In the rows, 128 means zero.
Known rows:
Z95: [193 132 103  93 129 118  83 117 125 138 128 115 115 111 103 126 127 125
 139 130 184 184 149 131 120 124 123 124 105 137 124 117 114  90]
Z952: [123 206 152 154 120 132 134 117 205 137 161 170 133 121 168 149 103 132
  98 115 168  27 148 106 124 111 107 136 152 109 132 106 127 198]
Z578: [123 119 134 143 141 130 111 127 143 131 122 137 126 138 106 122 124 118
 145 117  96 164 148 129 134 131 148 133 142 122 112 130 123  97]
Z992: [ 98 122 142 160 143 132  96 125 155 129 111 110 131 136  99 123 125 122
 147 112  90 168 169 137 133 138 126 127 132 124 131 139 124  97]
Z946: [156 168 112 130 117 122 122 126 158 114 121 141 139 133 140 131 131 128
 116 122 155 124 107 143 125 132 110 129 128 119 120 130 133  87]
Z50: [129 118 138 106 126 111 130 127 117 118 126 136 110 132 152 117 148 110
 103 136 114 147  98 132 140 125 113 135 115 125 123 133 127 155]
Z819: [ 68 144 163 153 147 155 138 121 158 140 157 139 124 136 153 134  95 128
 126 122 111  42 144  85 117 126 159 134 156 119 133 113 120 218]
Z697: [115 112 135 105 136 131 132 137 126 121 130 144 122 127 130 126 151 117
 107 130 123 164 113 130 135 128 125 139 125 125 118 129 134 126]
Z439: [152 168 114 134 120 128 118 128 163 117 124 146 142 130 128 134 133 131
 116 118 153 128 117 143 125 131 111 130 133 118 117 127 133  85]
Z561: [ 66 122 156 169 143 147 132 120 140 140 128 100 147 132 131 128 102 142
 131 108  86  70 170 121 138 129 132 123 144 128 141 130 121 189]
Z502: [115  87 128  90 126 139 171 134 109 118 123 134 131 129 161 119 133 127
 110 138 129 169  88 136 133 132 142 140 126 129 128 137 136 100]
Z221: [180 123  99  85 131 129  96 118 111 134 127 103 120 115 113 125 124 131
 139 135 185 173 131 129 114 129 130 121 105 141 128 119 115  90]
Z514: [ 92 117 144 154 144 143 142 122 120 141 136 123 144 133 133 125 108 138
 132 112  86  67 151 116 141 124 151 127 152 128 121 123 121 192]
Z519: [154 167 113 133 117 126 119 127 161 116 121 143 140 132 138 132 131 128
 117 122 154 129 109 145 125 132 110 130 131 119 119 130 133  84]
Z579: [178 138 105  86 134 125  84 117 122 133 133 106 110 116 111 126 125 124
 135 138 186 160 129 120 108 129 127 122 102 137 130 116 114 110]
Z787: [156 169 112 131 116 122 122 126 158 115 120 142 139 134 141 130 131 129
 116 123 155 122 107 143 126 132 110 128 129 119 120 130 133  89]
Z926: [146 118 111 122 119 137 128 133  97 123 131 125 117 128 110 132 126 130
 153 156 135 137 101 119  97 135 137 120 122 140 142 128 133  97]
Z684: [102 125 152 150 120 107 137 131 137 126 109 112 118 137 143 121 127 120
 128 124 112 161 118 143 143 138 114 131 117 122 131 144 116 137]
Z437: [149 174 114 134 119 123 116 126 160 114 124 140 137 134 139 132 133 128
 115 122 154 111 106 138 124 132 108 128 129 117 121 128 133 104]
Z984: [155 168 112 133 117 123 119 126 158 114 122 141 139 134 139 131 132 129
 116 123 154 121 108 142 126 132 110 129 129 119 120 129 133  90]

Facts:
Z103: π Z140; τ 430; γ Z290
Z133: π Z23; τ 430; γ Z41
Z140: Ψ Z304
Z142: π Z952; τ 430; γ Z726
Z170: π Z946; τ 430; Ψ Z926, Z803, Z221; γ Z871
Z171: π Z23; τ 21
Z206: π Z21; τ 430; Ψ Z697; γ Z493
Z22: π Z721; τ 430; γ Z529
Z221: π Z803; τ 430
Z225: π Z21; τ 430; γ Z407
Z234: π Z803; τ 430; γ Z540
Z238: π Z437; τ 430; γ Z433
Z244: π Z151; τ 21
Z248: π Z952; τ 21; γ Z142
Z266: π Z721; τ 21; Ψ Z912, Z67; γ Z911
Z279: π Z946; τ 430; γ Z170
Z289: π Z948; τ 430; γ Z92
Z29: π Z69; τ 21; γ Z514
Z290: π Z140; τ 430; γ Z309
Z304: π Z254; τ 21
Z309: π Z140; τ 21
Z320: π Z787; τ 430
Z340: π Z557; τ 430
Z342: π Z694; τ 430
Z346: π Z437; τ 430; γ Z238
Z366: π Z519; τ 430; Ψ Z342, Z579; γ Z579
Z379: π Z151; τ 21; Ψ Z309; γ Z75
Z382: π Z694; τ 430; γ Z918
Z384: π Z146; τ 430; γ Z400
Z386: π Z948; τ 430; γ Z289
Z39: π Z948; τ 430; Ψ Z346, Z55, Z724, Z726, Z384, Z221
Z400: π Z146; τ 21; γ Z693
Z402: π Z519; τ 430; γ Z366
Z407: π Z21; τ 430; Ψ Z680, Z340, Z548, Z290, Z56; γ Z671
Z41: π Z23; τ 430; γ Z828
Z418: π Z483; τ 21
Z423: π Z984; τ 430
Z433: π Z437; τ 430
Z450: π Z139; τ 430; Ψ Z870, Z583, Z342, Z783, Z803
Z451: π Z694; τ 430; γ Z382
Z474: π Z948; τ 430; Ψ Z735, Z910, Z726, Z56; γ Z386
Z478: π Z721; τ 21; Ψ Z22, Z630, Z724, Z146, Z903
Z483: Ψ Z828, Z984
Z493: π Z21; τ 21; γ Z225
Z50: π Z254; τ 21; γ Z765
Z501: π Z519; τ 430; γ Z903
Z502: π Z483; τ 21; γ Z56
Z514: π Z69; τ 430; Ψ Z528, Z151
Z522: π Z151; τ 430; Ψ Z451; γ Z657
Z523: π Z439; τ 430
Z528: π Z277; τ 430
Z529: π Z721; τ 430; γ Z266
Z531: π Z721; τ 21; γ Z22
Z532: π Z294; τ 430; Ψ Z45, Z760, Z548; γ Z644
Z54: π Z151; τ 430; Ψ Z244, Z439; γ Z244
Z540: π Z803; τ 21; γ Z611
Z546: π Z439; τ 430; Ψ Z583, Z437; γ Z760
Z548: π Z787; τ 21; γ Z320
Z55: π Z439; τ 430; γ Z523
Z555: π Z439; τ 21; γ Z630
Z558: π Z803; τ 430; γ Z221
Z56: π Z483; τ 430; γ Z926
Z561: π Z140; τ 430; Ψ Z829, Z29, Z439; γ Z93
Z570: π Z277; τ 21; γ Z528
Z578: π Z952; τ 430; γ Z248
Z579: π Z519; τ 430
Z583: π Z519; τ 430; γ Z599
Z599: π Z519; τ 21; Ψ Z289; γ Z402
Z611: π Z803; τ 430; γ Z558
Z616: π Z946; τ 430
Z625: π Z721; τ 430; γ Z478
Z630: π Z439; τ 430; γ Z697
Z632: π Z984; τ 430; Ψ Z56; γ Z989
Z633: π Z140; τ 430; γ Z103
Z644: π Z294; τ 21; Ψ Z41, Z719; γ Z8
Z645: π Z483; τ 21; γ Z502
Z654: π Z45; τ 430; γ Z949
Z657: π Z151; τ 21; γ Z379
Z66: π Z254; τ 430; Ψ Z346, Z451, Z304, Z992; γ Z912
Z67: π Z146; τ 21
Z671: π Z21; τ 430
Z680: π Z803; τ 430; γ Z819
Z684: π Z254; τ 21; γ Z735
Z693: π Z146; τ 21; Ψ Z22, Z949; γ Z67
Z697: π Z439; τ 21; γ Z546
Z719: π Z139; τ 430; γ Z858
Z723: π Z483; τ 430; γ Z418
Z724: π Z952; τ 21; γ Z95
Z726: π Z952; τ 430; γ Z724
Z730: π Z557; τ 21; Ψ Z23, Z133, Z645, Z726, Z290; γ Z340
Z735: π Z254; τ 430; γ Z50
Z747: π Z21; τ 21; γ Z920
Z75: π Z151; τ 21; γ Z54
Z760: π Z439; τ 21; γ Z55
Z765: π Z254; τ 430; γ Z66
Z783: π Z294; τ 21; γ Z532
Z8: π Z294; τ 21
Z811: π Z829; τ 21; Ψ Z529, Z23
Z814: π Z984; τ 430; γ Z632
Z819: π Z803; τ 430; Ψ Z320, Z340, Z342, Z423; γ Z234
Z828: π Z23; τ 21; γ Z171
Z857: π Z984; τ 430; γ Z814
Z858: π Z139; τ 430; Ψ Z304; γ Z450
Z862: π Z45; τ 430; γ Z910
Z870: π Z948; τ 21; γ Z474
Z871: π Z946; τ 430; Ψ Z55, Z29, Z523, Z221; γ Z616
Z887: π Z139; τ 430; γ Z719
Z903: π Z519; τ 21; γ Z583
Z910: π Z45; τ 430; γ Z654
Z911: π Z721; τ 430; Ψ Z346, Z103, Z493, Z657; γ Z625
Z912: π Z254; τ 430; γ Z304
Z915: π Z21; τ 21; γ Z747
Z918: π Z694; τ 430; Ψ Z437, Z579; γ Z342
Z92: π Z948; τ 430; Ψ Z726, Z502; γ Z964
Z920: π Z21; τ 21; γ Z206
Z926: π Z483; τ 430; γ Z723
Z93: π Z140; τ 21; Ψ Z684, Z726, Z502, Z56; γ Z633
Z941: π Z23; τ 21; Ψ Z340; γ Z133
Z949: π Z45; τ 430
Z95: π Z952; τ 430
Z952: Ψ Z340, Z254
Z953: π Z483; τ 21; Ψ Z501, Z254; γ Z645
Z964: π Z948; τ 430; Ψ Z142; γ Z39
Z973: π Z294; τ 21; Ψ Z870; γ Z783
Z989: π Z984; τ 430; γ Z423
Z992: π Z952; τ 430; γ Z578

Rows:
No name comes twice in this set of rows, the named rows included.
[128 127 129 119 128 132 112 123 134 120 139 142 108 128 127 128 132 115
 132 149 117 130 129 110 107 125 126 128 128 129 146 125 140 120] => Z342
[143  81 119 103 110 144 175 122 116 124 130 140 130 125 162 122 102 134
 139 151 127 163 115 130 116 125 148 134 139 135 157 134 142  58] => Z56
[143 122 124 150 124 132 135 127  89 145 142 130 138 110 101 140 123 146
 140 132 109  66 151 124 127 113 120 116 138 142 135 115 127 182] => Z911
[122  72 146 138 108 128 238 134 108 156 128 147 163 115 172 127  85 159
 120 104 117 123 145 150 176 110 158 143 163 129 117 130 120 139] => Z93
[ 45 158 186 163 134 138 154 130 178 139 152 131 116 130 167 142 105 128
 108 121 136  51 140  92 125 129 128 137 139 114 146 121 118 245] => Z941
[103 129 142 136 134 144 133 119 120 135 154 136 127 119 138 135 120 134
 117 137 104  41 147 102 119 113 123 124 141 133 149 115 136 211] => Z450
[148 131 113 112 108  91 146 155  96 130 129 134 110 122 107 140 160 124
 136 141 166 133 114 119 128 125 129 124 102 131 126 131 140 122] => Z493
[124  78 138 113 123 146 192 108 127 145 141 143 151 117 182 119  83 147
 116 118 108 101 165 129 153 105 152 138 159 131 142 123 133 136] => Z632
[155 130 123 128 110 115 137 149 106 129 131 149 112 115  96 144 152 125
 135 147 152 160 106 130 117 127 116 129 119 132 124 124 130 113] => Z760
[ 87 102 122 139 168 152  98 121  65 130 128  90 166 123  95 119 161 145
 108 107  42  35 152 135 151 119 116 109 133 145 113 124 133 237] => Z858
[141 147 128 128 131 137 117 120 113 147 154 120 124 111 120 141 113 141
 131 134 157  56 144 102 113 117 127 118 126 138 138 106 117 207] => Z366
[ 58 133 166 165 138 136 148 136 137 138 130 110 140 127 137 136 124 140
 112 110 107  72 146 122 144 130 120 128 134 124 131 130 119 222] => Z973

The same objects again, as new rows of numbers:
Known rows:
Z309: [137 113 144 114 186 125 137 117 161 115  51 106  77 146 119 162 117 169
 129 215 114  73 140 120 195 151 103 107 133  83]
Z787: [105 110 157 114 164 132 146  98 154 105  87  88  97 133 137 144  94 116
 114 180 116 139 148 101 173 161 140 105 139 101]
Z522: [100 132 134 145 143 118 171 132 119 136 106 130 106 171 157 170 101 114
 116 179  82 145 172 137 166 147 180 132 119 143]
Z694: [103 106 154 122 161 134 147 100 155 103  86  92  99 135 138 143  93 120
 117 183 116 137 148 101 171 162 141 104 142 102]
Z382: [120 134 133 123 163 117 161 123 151 119  97 114 108 162 144 147 109 131
 127 183  91 120 161 126 183 140 158 110 117 118]
Z21: [100 142 157 101 138 127 157 110 149  98  83  79  74 124 143 133 115 110
 152 166 103 119 146 105 153 152 142  91 155 100]
Z726: [135 130 144 209 180 127 159 125 127 125  68  96 108 168  96 163 133 161
 127 210 107  95 172 130 166 147 140 103 169  77]
Z803: [141  85 125 132 188 116 155 103 113 116 104  47 101 121 112 157  95 159
 112 149  97 128 165 105 144 214 145 112 156  85]
Z611: [132 130 129 124 181  96 152 117 158 119  64 117  93 151 130 148 116 159
 116 184  88 107 154 110 179 159 136 114 123 103]
Z989: [129 126 138 119 181 103 145 105 161 120  71 107  88 158 126 151 118 149
 115 200  97 103 149 123 188 139 126 107 125  97]
Z911: [118 115 153 120 168 108 164  90 115 151  74 145  53 171 119 168 112 131
 102 192  89 139 151 130 173 125 135 128 127 104]
Z418: [144 110 142 107 183 141 127 116 160 117  43 107  67 146 119 162 118 163
 116 206 115  83 137 119 187 143 109 110 124  94]
Z814: [120 138 132 130 165 111 160 123 150 120  98 109 114 163 148 147 106 129
 128 186  95 117 163 124 186 149 165 112 121 127]
Z570: [103 119 135 128 149 148 171 139 146 118 106 110 119 156 170 149  96 123
 142 179 100 108 168 127 184 164 175 133 128 148]
Z528: [139 126 141 119 193  96 133 109 163 117  62 109  80 148 114 159 123 162
 123 216 105  89 143 124 188 142 109  96 129  82]
Z783: [139  91 124 117 175 152 165 120 112 126 122  56 111 154 134 154 101 155
 135 161 107  84 171 144 177 173 165 115 132 124]
Z645: [120 117 140 189 150 167 177 142 136 124  73  93 123 171 130 147 110 141
 122 189 116  99 179 123 169 151 172 131 152 123]
Z95: [138 126 142 119 189 106 136 101 161 120  51 116  72 149 107 160 123 155
 115 201  97 103 146 126 196 135 109  99 117  81]
Z29: [105 111 131 159 153 146 163 151 102 127 121  99 119 154 154 174  93 132
 139 188 102 103 170 142 160 175 175 125 143 129]
Z633: [123 131 133 125 166 110 155 121 152 119  91 110 104 160 140 149 107 133
 129 192  94 116 162 126 185 143 150 112 119 118]

Rows:
No name comes twice in this set of rows, the named rows included.
[111 123 134 129 143 130 180 117 114 141 113 122  97 171 154 159  98 109
 108 164  80 151 170 134 162 141 186 132 114 143] => Z561
[125 147 141 109 162 107 154 117 152 118  70 107  75 155 128 148 133 141
 135 188  93  96 146 123 181 134 130  93 128  98] => Z225
[160 100 130  83 191 124 161  86 133 141  94  76  76 158 106 142 117 149
 107 153  93 115 158 135 188 135 144 104 110 111] => Z918
[139 105 130 118 165 128 175 101 103 150 106 103  78 167 120 159 112 133
 104 151  86 137 165 140 167 143 167 123 114 124] => Z170
[131  94 123 134 172 152 165 134 112 124 133  56 129 154 143 153  94 147
 146 160 107  85 175 146 180 178 183 119 135 138] => Z870
[131 119 137 117 182  87 136 106 158 115  70 106  92 162 126 150 116 163
 120 218 107  90 145 117 188 141 116  95 134  93] => Z912
[102 126 138 163 160 103 167 133 117 129 119 108 115 171 144 169 102 125
 141 201  95 112 170 138 169 166 165 117 146 112] => Z22
[139 123 130 116 188  91 145 112 162 124  58 113  84 147 119 152 120 164
 120 192  91 106 151 109 182 152 115 111 124  96] => Z558
[136 101 146 117 183 125 130 118 133 126  61 102  66 141 111 180 113 168
 127 213 112  79 143 133 181 155 104 109 140  84] => Z244
[122 128 148 161 151 151 201 103 130 140  70 124  98 184 121 132 116 124
 102 160  95 147 181 118 173 123 179 138 137 133] => Z474
[ 90 104 167 110 169 117 161  84 148 115 101 102  98 148 142 130  85 114
 132 196 118 136 148 103 182 166 130 113 149  93] => Z721
[128 112 147 114 156 105 162 100 117 151  71 141  60 172 124 165 113 136
  89 193  91 138 145 122 168 126 140 128 126 114] => Z66
[128 120 127 113 171 131 155 134 154 120  71 113  93 149 143 150 103 155
 126 191  97  98 157 113 179 171 140 132 130 120] => Z540

The same objects again, as new rows of numbers:
Known rows:
Z915: [101  65 181 156 113 154  93 116 111 123  82  83 140]
Z555: [158  74 123 124 127 150 109 129 138 111 120 117 159]
Z992: [115  95 106 108  77 152 127 128 114 125  93 129 151]
Z66: [181 188 131 198 165 130 117 130 176  92 165  95  84]
Z765: [174 141 118 137 130 105 112 141 159 133 142 120  87]
Z819: [129 178 145 176 129 174 106 127 163  41 131 106 124]
Z803: [ 94 100 106  89 121 116 144 138 105 164 151 153 138]
Z170: [135 155 141 167 122 163 107 123 166  66 132 107 116]
Z871: [142 181 149 170 137 147 105 129 176  66 137 113 105]
Z926: [147 147  96 116 127  96 141 124 100 164 137 135 105]
Z340: [ 65 139 110  66  74 140 132 109  45 127 103 151 134]
Z941: [102 133 149 135 137 177 118 110 104  60 128 118 167]
Z133: [ 61 163 117  87  88 156 125 107  57  97 108 146 132]
Z611: [162 149 118 148 132 106 145 133 153 151 128 123 112]
Z342: [110 142 113  83 104  96 133 128  97 166 108 153 112]
Z366: [140 188 145 194 150 134 169 128 161 119 124 125 137]
Z402: [141 152 134 142 120 109 156 136 156 157 102 145 134]
Z625: [172 147 108 167 138 113 149 127 139 159 143 117 110]
Z528: [142  90 115 110  93 129 117 136 141 140 109 124 120]
Z206: [122 141 182 190 127 115  95 128 164 126  98  82  78]

Rows:
No name comes twice in this set of rows, the named rows included.
[126 108 103 103  89 129 116 125 107 132 112 130 126] => Z630
[115 164 114 117 121 110 149 123  94 152 127 141 112] => Z423
[148 111 118 111 103 105 118 138 150 149 109 132 113] => Z41
[107 132 119  86 141 100 175 115  58 184 114 168 168] => Z724
[ 60 154 106  97  80 177 129 105  50  88 107 142 151] => Z680
[164 116 136 171 171 136 114 148 193 109 191 103 109] => Z483
[ 79 135 123  71 125 140 118 106  48  96 119 148 151] => Z645
[100 128 115 103  89 142 123 121 101 112 113 136 128] => Z320
[145 114 124 163 109 172 113 130 159  88 125 100 130] => Z522
[133 118 138 149 160 136 133 146 167 112 174 121 124] => Z140

